Here is a tiny trained network, its code and every weight. The questions are about switching its units off for an input and a target symbol, where a switched-off unit gives its printed mean instead of its output.

import numpy as np


def w(rows, s, z=0):
    codes = np.array(rows[::2]) - 128.0
    scale = np.full(codes.shape[1], s)
    scale[-1] = z or s
    return codes * scale


def f(y):
    return y / 2 * (1 + np.tanh(0.7978845608 * (y + 0.044715 * y**3)))


def softmax(a):
    e = np.exp(a - a.max(-1, keepdims=True))
    return e / e.sum(-1, keepdims=True)


def log_softmax(a):
    a = a - a.max(-1, keepdims=True)
    return a - np.log(np.exp(a).sum(-1, keepdims=True))


def net(x, mask):
    ids = ['ΘΣΩαγδεζμξτφψ'.index(c) for c in x.split()]
    T = len(ids)
    res = E[ids] + P[:T]
    u = 0
    for l in range(3):
        r = res
        for j in range(2):
            rows = slice(3 * j, 3 * j + 3)
            q, k, v = (r @ M[l][rows].T for M in (Q, K, V))
            z = softmax(np.where(np.tri(T) > 0, q @ k.T / 3**0.5, -1e9)) @ v
            o = O[l][rows]
            res = res + np.where(mask[u + j], z, o[:, -1]) @ o[:, :-1]
        u += 2
        y = f(res @ A[l][:, :-1].T + A[l][:, -1])
        res = res + np.where(mask[u : u + 8], y, B[l][:, -1]) @ B[l][:, :-1]
        u += 8
    return log_softmax(res[-1] @ U[:, :-1].T + U[:, -1])


Q, K, V, O, A, B = {}, {}, {}, {}, {}, {}
E = w([
[136,73,139,115,109,71,175],'Θ',
[110,158,181,150,94,44,82],'Σ',
[128,158,151,131,47,107,92],'Ω',
[136,162,185,166,191,143,138],'α',
[130,203,151,195,100,130,115],'γ',
[163,96,128,72,61,153,153],'δ',
[131,119,125,62,115,145,210],'ε',
[68,167,69,139,102,199,119],'ζ',
[152,140,132,232,154,152,187],'μ',
[88,197,138,134,146,114,195],'ξ',
[184,167,45,174,6,120,132],'τ',
[179,166,161,161,76,133,180],'φ',
[156,60,158,199,124,141,72],'ψ',
],0.015)
P = w([
[33,106,225,149,74,64,171],'0',
[58,117,205,144,84,67,157],'1',
[80,124,179,141,99,86,149],'2',
[100,136,153,134,114,93,136],'3',
[122,141,130,136,125,110,126],'4',
[142,150,109,127,138,114,117],'5',
[163,159,87,128,150,127,108],'6',
[185,165,67,126,162,141,95],'7',
[206,174,45,121,173,150,86],'8',
[224,180,26,120,182,158,78],'9',
[247,188,2,115,191,171,68],'10',
],0.0066)
Q[0] = w([
[94,113,109,102,128,136,108],'L0H0',
[122,117,158,126,116,141,127],'L0H0',
[180,177,179,163,94,125,135],'L0H0',
[118,47,138,83,147,82,2],'L0H1',
[151,32,94,105,57,204,208],'L0H1',
[147,44,135,134,253,150,186],'L0H1',
],0.028)
K[0] = w([
[100,118,148,129,133,141,154],'L0H0',
[132,117,135,138,131,136,123],'L0H0',
[178,128,57,121,157,103,101],'L0H0',
[88,58,97,112,132,99,2],'L0H1',
[187,29,99,92,68,140,203],'L0H1',
[142,62,115,160,253,103,187],'L0H1',
],0.03)
V[0] = w([
[144,167,173,73,157,81,120],'L0H0',
[138,50,122,171,102,124,82],'L0H0',
[115,209,136,79,163,104,189],'L0H0',
[255,184,91,103,150,192,106],'L0H1',
[155,118,74,148,124,80,129],'L0H1',
[253,161,23,137,137,136,104],'L0H1',
],0.0065)
O[0] = w([
[80,77,116,134,133,204,141,73],'L0H0',
[152,123,79,120,147,22,94,239],'L0H0',
[101,119,176,139,93,253,171,3],'L0H0',
[82,88,158,151,140,52,156,101],'L0H1',
[135,168,169,104,75,114,104,137],'L0H1',
[100,141,206,118,68,35,133,111],'L0H1',
],0.0048,0.0032)
A[0] = w([
[70,77,203,176,91,84,136,66],'L0N0',
[186,98,120,102,231,151,138,62],'L0N1',
[34,143,91,191,153,158,151,36],'L0N2',
[63,144,85,61,160,77,205,4],'L0N3',
[119,145,199,1,111,125,61,138],'L0N4',
[206,69,57,101,143,222,89,73],'L0N5',
[204,174,80,119,202,229,95,23],'L0N6',
[143,94,50,58,101,151,117,80],'L0N7',
],0.0095,0.0035)
B[0] = w([
[128,109,202,62,94,115,119,254],'L0N0',
[215,190,129,136,37,153,103,215],'L0N1',
[112,136,113,94,141,79,51,121],'L0N2',
[78,113,188,82,79,233,129,35],'L0N3',
[92,60,55,252,135,163,224,174],'L0N4',
[81,207,198,170,123,137,84,215],'L0N5',
[144,54,105,124,83,103,159,228],'L0N6',
[159,153,119,132,163,118,92,30],'L0N7',
],0.011,0.00047)
Q[1] = w([
[81,176,90,51,181,122,199],'L1H0',
[110,183,84,147,180,171,108],'L1H0',
[124,79,108,49,139,146,62],'L1H0',
[92,149,139,212,118,117,197],'L1H1',
[63,116,84,121,5,94,103],'L1H1',
[151,52,182,189,103,90,52],'L1H1',
],0.025)
K[1] = w([
[61,94,188,97,166,224,175],'L1H0',
[119,179,158,161,130,195,116],'L1H0',
[154,105,115,96,173,118,79],'L1H0',
[98,145,197,179,102,124,161],'L1H1',
[78,127,73,115,6,83,96],'L1H1',
[175,162,99,169,134,30,98],'L1H1',
],0.026)
V[1] = w([
[186,180,85,78,56,153,150],'L1H0',
[89,191,144,77,124,70,197],'L1H0',
[73,171,3,164,79,126,185],'L1H0',
[154,110,187,41,96,177,25],'L1H1',
[253,59,136,139,110,98,174],'L1H1',
[11,1,162,173,55,99,123],'L1H1',
],0.0065)
O[1] = w([
[113,143,152,5,114,159,123,193],'L1H0',
[95,147,136,48,91,62,78,147],'L1H0',
[125,123,151,72,46,172,69,200],'L1H0',
[123,134,53,88,167,78,73,35],'L1H1',
[139,165,149,117,135,166,254,253],'L1H1',
[163,134,91,172,72,53,167,83],'L1H1',
],0.0056,0.0025)
A[1] = w([
[55,42,157,85,108,63,157,97],'L1N0',
[95,167,120,192,140,86,141,175],'L1N1',
[161,100,121,159,104,149,103,25],'L1N2',
[133,168,37,181,151,132,105,119],'L1N3',
[119,44,185,101,216,96,119,117],'L1N4',
[31,98,253,157,93,70,129,60],'L1N5',
[64,122,241,160,213,148,115,1],'L1N6',
[147,119,54,125,115,131,184,225],'L1N7',
],0.014,0.0034)
B[1] = w([
[107,120,172,156,149,126,207,148],'L1N0',
[140,128,182,123,127,166,106,254],'L1N1',
[73,122,121,148,152,103,124,151],'L1N2',
[155,132,123,53,177,142,179,205],'L1N3',
[181,183,160,52,144,123,149,177],'L1N4',
[137,185,70,184,148,39,114,202],'L1N5',
[102,170,115,179,56,247,193,177],'L1N6',
[116,137,178,109,107,142,96,183],'L1N7',
],0.015,0.0051)
Q[2] = w([
[122,208,252,205,122,190,165],'L2H0',
[160,123,131,118,68,145,86],'L2H0',
[74,62,145,136,212,155,84],'L2H0',
[59,155,189,161,148,130,141],'L2H1',
[158,144,197,83,107,111,144],'L2H1',
[128,60,96,161,175,163,160],'L2H1',
],0.022)
K[2] = w([
[1,209,55,33,82,115,55],'L2H0',
[128,140,188,199,162,152,130],'L2H0',
[96,66,82,140,244,189,114],'L2H0',
[100,126,161,150,50,152,103],'L2H1',
[197,109,154,70,52,114,156],'L2H1',
[63,57,89,157,197,155,163],'L2H1',
],0.019)
V[2] = w([
[118,138,80,98,108,104,150],'L2H0',
[191,104,113,129,104,146,129],'L2H0',
[108,155,145,103,169,142,101],'L2H0',
[145,71,117,97,91,115,219],'L2H1',
[180,109,145,144,172,151,116],'L2H1',
[112,89,222,115,119,190,2],'L2H1',
],0.0088)
O[2] = w([
[127,115,66,102,166,116,135,158],'L2H0',
[158,102,135,117,99,143,130,55],'L2H0',
[82,127,145,124,154,133,100,136],'L2H0',
[164,63,130,99,138,164,192,92],'L2H1',
[136,144,212,94,134,92,121,126],'L2H1',
[73,139,254,202,185,161,57,4],'L2H1',
],0.0061,0.0024)
A[2] = w([
[72,80,111,78,89,167,159,3],'L2N0',
[7,162,163,95,142,85,216,87],'L2N1',
[155,22,106,94,71,122,80,80],'L2N2',
[102,109,135,113,169,205,116,62],'L2N3',
[35,42,177,109,104,123,130,54],'L2N4',
[45,117,130,82,52,114,112,148],'L2N5',
[175,93,112,246,211,106,161,76],'L2N6',
[86,30,180,176,88,42,134,200],'L2N7',
],0.013,0.0048)
B[2] = w([
[152,160,101,133,95,53,122,187],'L2N0',
[74,99,143,149,170,141,172,198],'L2N1',
[111,137,122,95,99,217,86,190],'L2N2',
[111,161,55,94,155,123,130,225],'L2N3',
[82,174,168,6,30,171,88,177],'L2N4',
[140,115,162,166,205,104,143,227],'L2N5',
[55,68,178,75,80,100,122,253],'L2N6',
[165,53,78,138,168,146,89,243],'L2N7',
],0.018,0.0036)
U = w([
[94,120,187,174,39,131,194,156],'Θ',
[146,120,69,90,97,117,134,73],'Σ',
[151,39,141,87,157,144,237,91],'Ω',
[142,183,119,148,136,229,178,217],'α',
[210,149,212,62,172,84,151,170],'γ',
[71,133,116,139,191,102,170,134],'δ',
[99,223,126,167,121,62,69,101],'ε',
[200,80,107,188,177,129,113,223],'ζ',
[108,148,85,68,215,86,110,9],'μ',
[117,88,142,70,123,176,104,55],'ξ',
[81,88,110,113,117,51,101,128],'τ',
[160,149,85,120,96,2,227,160],'φ',
[68,155,131,66,136,87,165,3],'ψ',
],0.0057,0.0038)

Each question gives the input, a string of symbols that net reads in full, and the target symbol t.
The units are the heads (3 rows each of Q, K, V and O) and the neurons (one row each of A and B). Each row of codes is followed by its name. A weight is (code - 128) times the scale printed after its matrix; where a second scale follows, it is the last column's (O, A, B and U).
mask holds one flag per unit, layer by layer, with each layer's heads first. A switched-off unit (its flag False) gives its mean, the last column of its rows in O or B, instead of its output. The means were averaged over made-up inputs and are rounded, as every weight is.
A unit's drop is (log p(t) with every unit on - log p(t) with that unit switched off) / (log p(t) with every unit on - log p(t) with every unit switched off).
The circuit of an input: a set's keep is (log p(t) with only the set's units on - log p(t) with every unit switched off) / (log p(t) with every unit on - log p(t) with every unit switched off). Starting from the 12 units with the biggest drops (on a tie, the unit counted first), units are removed one at a time, each time the one whose removal leaves the highest keep (on an exact tie, the one counted first), for as long as the keep stays at least 0.8.
units of the circuit, in order: the units of the circuit, biggest drop first
top k neurons: the k neurons with the biggest drops, biggest first
top k neurons in layer l: the k neurons of layer l with the biggest drops, biggest first
input μ α ψ ψ Σ μ ψ, target τ: top 2 neurons -> L2N6; L0N4
input ζ ψ ψ Θ τ ψ ζ δ, target φ: top 4 neurons -> L2N0; L1N1; L1N0; L0N4
input ψ ψ Ω γ ψ α ξ ξ ψ, target α: units of the circuit, in order -> L1N6; L0N5
input ε α α μ γ α μ φ δ, target ξ: top 3 neurons -> L2N4; L0N4; L1N5
input δ ξ μ Ω Θ, target Ω: units of the circuit, in order -> L1N0; L2N1
input ψ ξ ψ Ω ψ μ ψ, target Θ: top 2 neurons -> L0N3; L0N2
input Ω φ δ Ω Ω ψ τ, target φ: top 2 neurons in layer 1 -> L1N5; L1N0
input ψ ψ ψ, target γ: top 2 neurons in layer 1 -> L1N3; L1N4
input ψ Ω δ ψ, target ζ: top neuron -> L2N7
input Ω ψ ζ, target μ: top 2 neurons -> L1N3; L0N2
input Ω ψ Θ Θ ψ Ω α, target α: units of the circuit, in order -> L1H1; L1N6
input α τ δ ε, target φ: top 3 neurons -> L2N0; L1N1; L1N0
input α ψ μ ψ, target Θ: top 3 neurons -> L0N2; L0N3; L1N6
input Ω Σ Θ Ω ψ φ δ μ ψ, target φ: top 4 neurons in layer 1 -> L1N1; L1N5; L1N7; L1N2
input ξ ψ Ω, target ζ: top 2 neurons -> L2N7; L0N5
input ζ α Ω μ, target Θ: top 3 neurons in layer 2 -> L2N6; L2N7; L2N3
input ψ μ α Ω τ ψ γ ψ α, target Σ: top neuron -> L0N1
input ψ α ψ φ ψ Θ τ ζ γ ψ, target ξ: top 3 neurons in layer 1 -> L1N6; L1N0; L1N4
input Θ μ Ω α ψ τ μ, target Σ: top 2 neurons in layer 2 -> L2N2; L2N0
input τ γ Θ ψ ε ψ Ω ψ α, target φ: top 4 neurons -> L1N1; L1N5; L2N0; L1N6
input δ ε ψ ψ Σ Ω Ω, target ζ: top neuron -> L0N4
input Ω τ ξ, target φ: top 2 neurons in layer 1 -> L1N1; L1N5
input Ω Ω ε, target ψ: top 4 neurons -> L2N4; L1N5; L0N3; L2N3
input ψ ψ Σ μ, target Θ: top 2 neurons -> L2N6; L1N6
input μ α α, target α: top 2 neurons -> L1N6; L1N5
input ψ Σ ψ ψ τ Θ ψ γ ψ, target ξ: top 2 neurons in layer 0 -> L0N0; L0N4
input γ ψ τ ψ φ Ω ε ψ ψ γ, target Σ: top 2 neurons in layer 1 -> L1N1; L1N5
input α γ ψ, target γ: top 2 neurons in layer 0 -> L0N4; L0N0
input ψ α α Θ Ω ε τ α γ δ, target φ: top 2 neurons in layer 0 -> L0N4; L0N0
